Here is a tiny trained network, its code and every weight. The questions are about switching its units off for an input and a target symbol, where a switched-off unit gives its printed mean instead of its output.

import numpy as np


def w(rows, s, z=0):
    codes = np.array(rows[::2]) - 128.0
    scale = np.full(codes.shape[1], s)
    scale[-1] = z or s
    return codes * scale


def norm(h):
    return h / np.sqrt((h * h).mean(-1, keepdims=True) + 1e-5)


def f(y):
    return np.maximum(y, 0)


def softmax(a):
    e = np.exp(a - a.max(-1, keepdims=True))
    return e / e.sum(-1, keepdims=True)


def log_softmax(a):
    a = a - a.max(-1, keepdims=True)
    return a - np.log(np.exp(a).sum(-1, keepdims=True))


def net(x, mask):
    ids = ['βγεθπφψ'.index(c) for c in x.split()]
    T = len(ids)
    res = E[ids] + P[:T]
    u = 0
    for l in range(2):
        r = norm(res)
        for j in range(3):
            rows = slice(2 * j, 2 * j + 2)
            q, k, v = (r @ M[l][rows].T for M in (Q, K, V))
            z = softmax(np.where(np.tri(T) > 0, q @ k.T / 2**0.5, -1e9)) @ v
            o = O[l][rows]
            res = res + np.where(mask[u + j], z, o[:, -1]) @ o[:, :-1]
        u += 3
        y = f(norm(res) @ A[l][:, :-1].T + A[l][:, -1])
        res = res + np.where(mask[u : u + 16], y, B[l][:, -1]) @ B[l][:, :-1]
        u += 16
    return log_softmax(norm(res)[-1] @ U[:, :-1].T + U[:, -1])


Q, K, V, O, A, B = {}, {}, {}, {}, {}, {}
E = w([
[139,184,107],'β',
[250,157,16],'γ',
[25,200,189],'ε',
[128,105,43],'θ',
[127,128,83],'π',
[26,146,125],'φ',
[219,141,167],'ψ',
],0.018)
P = w([
[3,110,173],'0',
[149,147,106],'1',
[134,137,100],'2',
[111,120,101],'3',
[101,115,97],'4',
[107,107,108],'5',
[41,58,108],'6',
[70,92,94],'7',
[104,102,110],'8',
[105,99,111],'9',
],0.0071)
Q[0] = w([
[220,107,176],'0.h1',
[77,118,85],'0.h1',
[93,124,70],'0.h2',
[28,238,124],'0.h2',
[115,78,2],'0.h3',
[227,82,187],'0.h3',
],0.0097)
K[0] = w([
[64,2,164],'0.h1',
[234,157,81],'0.h1',
[68,76,165],'0.h2',
[6,122,71],'0.h2',
[13,248,100],'0.h3',
[207,82,162],'0.h3',
],0.0091)
V[0] = w([
[64,62,106],'0.h1',
[108,106,151],'0.h1',
[153,49,76],'0.h2',
[192,189,79],'0.h2',
[42,196,100],'0.h3',
[255,42,178],'0.h3',
],0.0083)
O[0] = w([
[93,93,102,96],'0.h1',
[77,5,160,99],'0.h1',
[121,221,81,106],'0.h2',
[103,52,206,150],'0.h2',
[254,68,196,218],'0.h3',
[126,69,82,2],'0.h3',
],0.0063,0.008)
A[0] = w([
[100,140,144,139],'0.n1',
[149,165,99,27],'0.n2',
[101,153,90,135],'0.n3',
[67,165,124,106],'0.n4',
[194,127,229,3],'0.n5',
[162,244,130,45],'0.n6',
[67,134,138,204],'0.n7',
[158,131,101,222],'0.n8',
[105,72,58,101],'0.n9',
[101,187,109,63],'0.n10',
[99,116,85,44],'0.n11',
[206,194,149,202],'0.n12',
[190,247,135,123],'0.n13',
[173,106,138,220],'0.n14',
[167,11,98,203],'0.n15',
[102,122,100,203],'0.n16',
],0.012,0.0031)
B[0] = w([
[238,113,103,143],'0.n1',
[86,94,119,146],'0.n2',
[144,64,159,137],'0.n3',
[198,130,119,150],'0.n4',
[100,35,118,177],'0.n5',
[2,35,138,204],'0.n6',
[143,190,68,153],'0.n7',
[154,236,173,181],'0.n8',
[36,206,171,143],'0.n9',
[150,64,109,146],'0.n10',
[165,200,153,130],'0.n11',
[4,131,132,246],'0.n12',
[25,162,156,244],'0.n13',
[22,120,80,188],'0.n14',
[44,172,78,187],'0.n15',
[26,77,213,137],'0.n16',
],0.0057,0.011)
Q[1] = w([
[199,160,12],'1.h1',
[70,164,131],'1.h1',
[240,109,101],'1.h2',
[54,181,165],'1.h2',
[223,86,119],'1.h3',
[112,229,151],'1.h3',
],0.011)
K[1] = w([
[238,159,6],'1.h1',
[131,76,125],'1.h1',
[83,176,131],'1.h2',
[138,75,167],'1.h2',
[103,175,51],'1.h3',
[115,126,196],'1.h3',
],0.017)
V[1] = w([
[209,166,100],'1.h1',
[208,129,44],'1.h1',
[199,55,162],'1.h2',
[63,195,116],'1.h2',
[170,170,165],'1.h3',
[122,90,254],'1.h3',
],0.013)
O[1] = w([
[63,240,152,18],'1.h1',
[28,171,132,5],'1.h1',
[91,60,197,59],'1.h2',
[162,194,85,196],'1.h2',
[146,209,254,90],'1.h3',
[246,69,231,195],'1.h3',
],0.0058,0.013)
A[1] = w([
[152,186,45,177],'1.n1',
[106,80,84,165],'1.n2',
[110,145,250,83],'1.n3',
[255,171,52,110],'1.n4',
[195,142,200,116],'1.n5',
[181,87,166,37],'1.n6',
[131,182,213,77],'1.n7',
[101,186,206,69],'1.n8',
[18,247,110,68],'1.n9',
[69,200,127,120],'1.n10',
[51,203,165,146],'1.n11',
[117,130,235,96],'1.n12',
[188,132,173,132],'1.n13',
[170,122,42,142],'1.n14',
[130,122,144,2],'1.n15',
[115,87,78,138],'1.n16',
],0.009,0.0062)
B[1] = w([
[97,149,163,245],'1.n1',
[153,83,136,240],'1.n2',
[112,183,203,146],'1.n3',
[163,128,173,254],'1.n4',
[71,208,95,170],'1.n5',
[116,102,123,150],'1.n6',
[110,172,101,133],'1.n7',
[79,169,110,130],'1.n8',
[37,127,169,168],'1.n9',
[36,69,143,155],'1.n10',
[3,142,164,155],'1.n11',
[97,166,198,151],'1.n12',
[37,211,131,174],'1.n13',
[178,222,105,238],'1.n14',
[137,193,171,128],'1.n15',
[175,129,60,212],'1.n16',
],0.0063,0.0055)
U = w([
[37,61,172,202],'β',
[58,223,54,6],'γ',
[142,183,228,107],'ε',
[134,152,62,116],'θ',
[124,67,29,185],'π',
[227,76,164,243],'φ',
[137,118,2,196],'ψ',
],0.0089,0.0015)

Each question gives the input, a string of symbols that net reads in full, and the target symbol t.
The units are the heads (2 rows each of Q, K, V and O) and the neurons (one row each of A and B). Each row of codes is followed by its name. A weight is (code - 128) times the scale printed after its matrix; where a second scale follows, it is the last column's (O, A, B and U).
mask holds one flag per unit, layer by layer, with each layer's heads first. A switched-off unit (its flag False) gives its mean, the last column of its rows in O or B, instead of its output. The means were averaged over made-up inputs and are rounded, as every weight is.
A unit's drop is (log p(t) with every unit on - log p(t) with that unit switched off) / (log p(t) with every unit on - log p(t) with every unit switched off).
The circuit of an input: a set's keep is (log p(t) with only the set's units on - log p(t) with every unit switched off) / (log p(t) with every unit on - log p(t) with every unit switched off). Starting from the 12 units with the biggest drops (on a tie, the unit counted first), units are removed one at a time, each time the one whose removal leaves the highest keep (on an exact tie, the one counted first), for as long as the keep stays at least 0.8.
circuit, biggest first: the units of the circuit, biggest drop first
most important unit: the unit with the biggest drop
k most important neurons: the k neurons with the biggest drops, biggest first
top k neurons in layer l: the k neurons of layer l with the biggest drops, biggest first
which heads matter: for each layer, one digit per head in row order, 1 if its drop is at least 0.15 and else 0, layers parted by /
drop when u is switched off: that unit's drop, to one decimal
input β β π π, target φ: most important unit : 0.h3
input θ π π γ ψ θ ε ψ, target γ: circuit, biggest first : 0.h3; 0.n15; 0.n9
input ψ π β, target β: which heads matter : 000 / 000
input ε γ ψ γ ε φ β, target ε: which heads matter : 101 / 001
input β γ β γ β θ, target φ: circuit, biggest first : 0.h3; 0.h2; 0.n6
input θ β π, target γ: circuit, biggest first : 0.n13; 0.h2
input ε π ε γ θ, target ε: which heads matter : 000 / 001
input ψ β φ, target π: which heads matter : 111 / 001
input θ φ π, target γ: which heads matter : 110 / 011
input β β β, target φ: which heads matter : 011 / 100
input ε β φ, target ε: 3 most important neurons : 0.n14; 0.n13; 0.n12
input ε ψ β θ π, target ε: which heads matter : 111 / 001
input ψ ψ φ, target π: which heads matter : 011 / 001
input ε β θ γ γ β θ, target ε: top 2 neurons in layer 0 : 0.n12; 0.n6
input π θ ψ γ ψ, target β: which heads matter : 111 / 110
input θ γ θ θ, target γ: 2 most important neurons : 0.n6; 0.n5
input π ε π β β π π γ, target γ: top 2 neurons in layer 0 : 0.n5; 0.n6
input β γ β γ β β β, target φ: circuit, biggest first : 0.h3
input β π ε, target φ: which heads matter : 010 / 100
input β φ β β ε φ, target φ: which heads matter : 000 / 000
input β ψ β ε π ψ ψ φ π, target φ: circuit, biggest first : 1.h3
input ε γ β π, target ε: 3 most important neurons : 0.n15; 0.n14; 0.n13
input ε β γ, target ε: which heads matter : 001 / 101
input ε β γ β φ, target ε: top 2 neurons in layer 1 : 1.n13; 1.n5
input ε β π β, target ε: top 2 neurons in layer 1 : 1.n3; 1.n12
input ψ β ψ, target π: drop when 0.h3 is switched off : 0.9
input β ε γ ψ γ γ ψ ε φ, target φ: drop when 0.n1 is switched off : 0.0
input θ ε β β β γ β γ, target γ: drop when 0.n6 is switched off : 0.2
input γ π φ ε β ψ, target ψ: circuit, biggest first : 0.h3
input ε θ φ β φ θ ε, target ε: drop when 0.n14 is switched off : 0.1
